Below are the code and all the weights of a small trained network. Each question names an input and a class and asks about switching units off, where a switched-off unit gives its printed mean instead of its output.

import numpy as np


def w(rows, s, z=0):
    codes = np.array(rows[::2]) - 128.0
    scale = np.full(codes.shape[1], s)
    scale[-1] = z or s
    return codes * scale


def f(y):
    return np.maximum(y, 0)


def log_softmax(a):
    a = a - a.max(-1, keepdims=True)
    return a - np.log(np.exp(a).sum(-1, keepdims=True))


def net(x, mask):
    res = np.array(x, float).reshape(1, 4) / 4 @ E
    y = f(res @ A[0][:, :-1].T + A[0][:, -1])
    res = res + np.where(mask, y, B[0][:, -1]) @ B[0][:, :-1]
    return log_softmax(res[-1] @ U[:, :-1].T + U[:, -1])


A, B = {}, {}
E = w([
[72,199,182,14,172,135,103,84,40,205],'x0',
[198,106,127,40,227,140,163,217,126,162],'x1',
[13,62,155,113,145,177,145,185,120,29],'x2',
[155,112,254,121,113,99,43,165,217,123],'x3',
],0.0064)
A[0] = w([
[80,121,182,125,104,140,76,135,138,96,191],'N0',
[91,69,104,159,91,178,146,140,138,94,199],'N1',
[125,91,96,112,171,162,180,163,110,84,152],'N2',
[141,140,78,188,63,133,149,100,111,101,163],'N3',
[91,137,66,123,104,171,185,89,46,105,194],'N4',
[159,75,156,107,160,107,137,197,161,114,253],'N5',
[133,1,121,159,116,116,141,159,175,63,215],'N6',
[77,106,198,127,116,136,91,111,149,78,221],'N7',
[108,151,139,30,167,153,137,113,50,173,217],'N8',
[134,92,126,105,188,147,139,187,120,100,199],'N9',
[116,89,115,162,86,142,165,121,143,80,149],'N10',
],0.0088,0.0027)
B[0] = w([
[77,189,137,139,233,22,160,130,168,114,203],'N0',
[111,186,152,82,203,93,138,159,84,146,210],'N1',
[186,92,95,82,76,176,192,112,32,43,196],'N2',
[107,166,77,111,185,94,113,55,177,156,203],'N3',
[154,112,43,169,92,152,230,77,99,36,216],'N4',
[222,84,84,123,96,164,221,186,59,96,223],'N5',
[150,171,192,21,123,142,171,184,42,123,254],'N6',
[51,208,180,154,255,13,197,132,151,150,218],'N7',
[176,191,214,46,153,107,154,203,29,125,247],'N8',
[189,147,101,189,74,151,186,246,59,112,204],'N9',
[119,167,166,91,171,78,111,147,127,170,197],'N10',
],0.0066,0.0081)
U = w([
[173,135,119,158,43,155,17,97,216,191,150],'0',
[124,171,203,73,196,82,126,156,103,155,150],'1',
[143,112,100,119,104,177,137,50,103,110,118],'2',
[206,101,134,116,27,237,163,174,80,97,122],'3',
[94,133,95,254,155,87,135,79,192,120,127],'4',
[22,49,152,188,33,240,85,181,174,129,3],'5',
[81,48,145,156,86,223,105,157,151,125,29],'6',
[48,4,134,134,96,223,53,155,176,112,9],'7',
],0.0082,0.0057)

Each question gives the input, the list of numbers given to net, and the class t.
The units are the neurons (one row each of A and B). Each row of codes is followed by its name. A weight is (code - 128) times the scale printed after its matrix; where a second scale follows, it is the last column's (A, B and U).
mask holds one flag per neuron, in row order. A switched-off neuron (its flag False) gives its mean, the last column of its row in B, instead of its output. The means were averaged over made-up inputs and are rounded, as every weight is.
A unit's drop is (log p(t) with every unit on - log p(t) with that unit switched off) / (log p(t) with every unit on - log p(t) with every unit switched off).
The circuit of an input: a set's keep is (log p(t) with only the set's units on - log p(t) with every unit switched off) / (log p(t) with every unit on - log p(t) with every unit switched off). Starting from all 11 units, units are removed one at a time, each time the one whose removal leaves the highest keep (on an exact tie, the one counted first), for as long as the keep stays at least 0.8.
circuit, biggest first: the units of the circuit, biggest drop first
most important unit: the unit with the biggest drop
top k neurons: the k neurons with the biggest drops, biggest first
drop when u is switched off: that unit's drop, to one decimal
input [4,-7,5,-4], class 4: most important unit -> N4
input [-4,3,-7,-4], class 4: circuit, biggest first -> N6, N8
input [2,1,0,-3], class 3: circuit, biggest first -> N7, N0
input [1,5,-7,7], class 3: top 3 neurons -> N7, N5, N0
input [1,3,-8,-8], class 3: top 4 neurons -> N7, N4, N0, N8
input [1,-3,6,-6], class 2: circuit, biggest first -> N4, N5
input [-3,-8,-6,4], class 4: circuit, biggest first -> N8, N6
input [2,-3,2,-7], class 2: circuit, biggest first -> N4, N9
input [-4,-2,-2,-3], class 4: circuit, biggest first -> N8, N3
input [-4,-3,-7,-5], class 4: circuit, biggest first -> N6, N8
input [-1,-1,-6,-8], class 2: top 3 neurons -> N7, N0, N4
input [-5,-7,-6,-2], class 4: top 2 neurons -> N3, N8
input [1,-3,-2,-7], class 2: top 2 neurons -> N4, N7
input [-6,5,-2,7], class 3: circuit, biggest first -> N5
input [-1,3,-4,-1], class 3: drop when N7 is switched off -> 0.6
input [4,-4,3,-7], class 2: drop when N5 is switched off -> 0.2
input [4,-7,-2,-4], class 2: drop when N7 is switched off -> 0.2
input [-7,1,-4,-8], class 2: drop when N5 is switched off -> 0.1
